Below are the code and all the weights of a small trained network. Each question names an input and a class and asks about switching units off, where a switched-off unit gives its printed mean instead of its output.

import numpy as np


def w(rows, s, z=0):
    codes = np.array(rows[::2]) - 128.0
    scale = np.full(codes.shape[1], s)
    scale[-1] = z or s
    return codes * scale


def norm(h):
    return h / np.sqrt((h * h).mean(-1, keepdims=True) + 1e-5)


def f(y):
    return np.maximum(y, 0)


def log_softmax(a):
    a = a - a.max(-1, keepdims=True)
    return a - np.log(np.exp(a).sum(-1, keepdims=True))


def net(x, mask):
    res = np.array(x, float).reshape(1, 4) / 4 @ E
    u = 0
    for l in range(4):
        y = f(norm(res) @ A[l][:, :-1].T + A[l][:, -1])
        res = res + np.where(mask[u : u + 8], y, B[l][:, -1]) @ B[l][:, :-1]
        u += 8
    return log_softmax(norm(res)[-1] @ U[:, :-1].T + U[:, -1])


A, B = {}, {}
E = w([
[142,112,182,67,91,51],'x0',
[64,88,103,170,112,43],'x1',
[3,94,223,220,196,140],'x2',
[98,198,91,141,178,104],'x3',
],0.0067)
A[0] = w([
[97,142,68,145,99,148,128],'L0N1',
[80,126,81,62,174,79,139],'L0N2',
[58,132,130,4,156,43,2],'L0N3',
[108,157,131,124,119,22,86],'L0N4',
[112,72,151,115,100,120,58],'L0N5',
[129,104,188,140,106,129,96],'L0N6',
[122,145,74,192,153,128,96],'L0N7',
[116,161,160,111,127,169,90],'L0N8',
],0.012,0.005)
B[0] = w([
[169,126,34,67,184,82,199],'L0N1',
[115,194,173,132,87,121,230],'L0N2',
[187,175,177,215,181,107,228],'L0N3',
[134,187,238,195,142,254,254],'L0N4',
[70,104,147,186,122,42,182],'L0N5',
[138,10,96,103,138,117,198],'L0N6',
[97,124,23,136,239,202,221],'L0N7',
[113,109,149,31,152,125,173],'L0N8',
],0.007,0.0048)
A[1] = w([
[138,69,130,172,111,95,2],'L1N1',
[231,166,158,180,121,119,77],'L1N2',
[164,176,140,146,77,88,159],'L1N3',
[140,183,161,96,140,37,57],'L1N4',
[71,102,141,80,167,149,125],'L1N5',
[69,139,153,254,157,148,100],'L1N6',
[185,142,127,109,64,88,200],'L1N7',
[91,104,133,163,87,120,40],'L1N8',
],0.0095,0.0017)
B[1] = w([
[62,77,135,113,126,86,155],'L1N1',
[124,105,164,253,144,56,187],'L1N2',
[241,163,114,186,153,117,166],'L1N3',
[199,116,171,199,123,154,156],'L1N4',
[247,149,161,83,122,172,176],'L1N5',
[102,139,109,72,71,117,254],'L1N6',
[88,244,97,138,82,154,166],'L1N7',
[140,96,189,66,110,98,149],'L1N8',
],0.0078,0.0082)
A[2] = w([
[156,80,65,145,220,123,132],'L2N1',
[2,205,144,117,131,113,83],'L2N2',
[133,121,32,82,205,148,55],'L2N3',
[57,29,109,117,77,94,31],'L2N4',
[152,116,158,46,164,93,5],'L2N5',
[153,118,191,111,85,124,61],'L2N6',
[142,225,109,124,176,159,77],'L2N7',
[153,106,99,181,204,112,254],'L2N8',
],0.0081,0.00093)
B[2] = w([
[103,94,79,182,189,165,201],'L2N1',
[103,185,124,85,72,184,199],'L2N2',
[123,63,74,219,161,79,244],'L2N3',
[91,66,148,118,113,2,207],'L2N4',
[91,153,135,90,142,131,159],'L2N5',
[80,89,156,170,183,121,194],'L2N6',
[82,89,155,121,81,113,253],'L2N7',
[98,117,62,130,148,211,197],'L2N8',
],0.0082,0.005)
A[3] = w([
[130,115,191,73,136,204,96],'L3N1',
[127,254,105,119,89,192,69],'L3N2',
[114,71,53,157,182,172,79],'L3N3',
[153,110,166,68,184,212,39],'L3N4',
[231,160,80,28,149,105,146],'L3N5',
[107,90,182,119,196,167,144],'L3N6',
[122,86,156,67,128,52,66],'L3N7',
[94,146,118,152,255,61,252],'L3N8',
],0.0083,0.0028)
B[3] = w([
[203,108,107,71,245,76,175],'L3N1',
[130,93,84,12,76,86,185],'L3N2',
[51,36,151,146,152,189,241],'L3N3',
[255,221,117,73,209,151,173],'L3N4',
[82,61,107,210,66,128,161],'L3N5',
[217,144,80,133,166,32,204],'L3N6',
[123,69,137,108,153,52,181],'L3N7',
[132,157,117,185,129,223,254],'L3N8',
],0.0077,0.0058)
U = w([
[188,214,203,223,85,119,198],'0',
[99,88,58,160,146,191,241],'1',
[68,223,151,81,70,157,5],'2',
[95,44,180,127,110,49,97],'3',
[217,158,152,79,205,130,80],'4',
[194,131,61,124,2,96,4],'5',
],0.017,0.0028)

Each question gives the input, the list of numbers given to net, and the class t.
The units are the neurons (one row each of A and B). Each row of codes is followed by its name. A weight is (code - 128) times the scale printed after its matrix; where a second scale follows, it is the last column's (A, B and U).
mask holds one flag per neuron, layer by layer. A switched-off neuron (its flag False) gives its mean, the last column of its row in B, instead of its output. The means were averaged over made-up inputs and are rounded, as every weight is.
A unit's drop is (log p(t) with every unit on - log p(t) with that unit switched off) / (log p(t) with every unit on - log p(t) with every unit switched off).
The circuit of an input: a set's keep is (log p(t) with only the set's units on - log p(t) with every unit switched off) / (log p(t) with every unit on - log p(t) with every unit switched off). Starting from the 12 units with the biggest drops (on a tie, the unit counted first), units are removed one at a time, each time the one whose removal leaves the highest keep (on an exact tie, the one counted first), for as long as the keep stays at least 0.8.
units of the circuit, in order: the units of the circuit, biggest drop first
k most important neurons: the k neurons with the biggest drops, biggest first
k most important neurons of layer l: the k neurons of layer l with the biggest drops, biggest first
drop when u is switched off: that unit's drop, to one decimal
input [7,-1,4,2], class 0: units of the circuit, in order => L0N3
input [-6,-3,-5,-8], class 5: units of the circuit, in order => L0N7; L1N7; L3N2
input [0,-1,8,5], class 2: units of the circuit, in order => L2N2; L1N6
input [-2,-1,-2,-4], class 5: 4 most important neurons => L0N7; L1N7; L0N4; L0N3
input [-5,5,8,-2], class 3: 2 most important neurons => L1N6; L2N4
input [7,0,5,2], class 0: 2 most important neurons => L0N3; L0N4
input [4,-7,4,-6], class 4: 4 most important neurons => L1N5; L0N8; L3N4; L1N6
input [-4,-8,-5,-4], class 5: 2 most important neurons of layer 0 => L0N7; L0N4
input [2,-6,-4,8], class 5: 2 most important neurons => L3N2; L0N3
input [7,-6,-3,-2], class 0: 2 most important neurons => L0N7; L1N2
input [-2,0,-4,-1], class 5: 3 most important neurons => L0N7; L1N7; L0N6
input [6,-6,-4,-4], class 5: 2 most important neurons of layer 0 => L0N3; L0N4
input [8,-8,-8,4], class 5: 2 most important neurons => L3N2; L0N4
input [8,-8,-4,-6], class 5: 4 most important neurons => L1N7; L0N4; L3N5; L0N3
input [0,-2,3,2], class 4: most important neuron => L1N5
input [-7,8,8,-5], class 3: 3 most important neurons => L2N4; L1N6; L1N8
input [4,-6,-4,1], class 5: 2 most important neurons => L3N2; L0N3
input [-2,2,6,6], class 2: 2 most important neurons of layer 1 => L1N6; L1N3
input [-6,-7,-8,-3], class 5: drop when L3N2 is switched off => 0.1
input [2,3,-8,3], class 0: most important neuron => L1N2
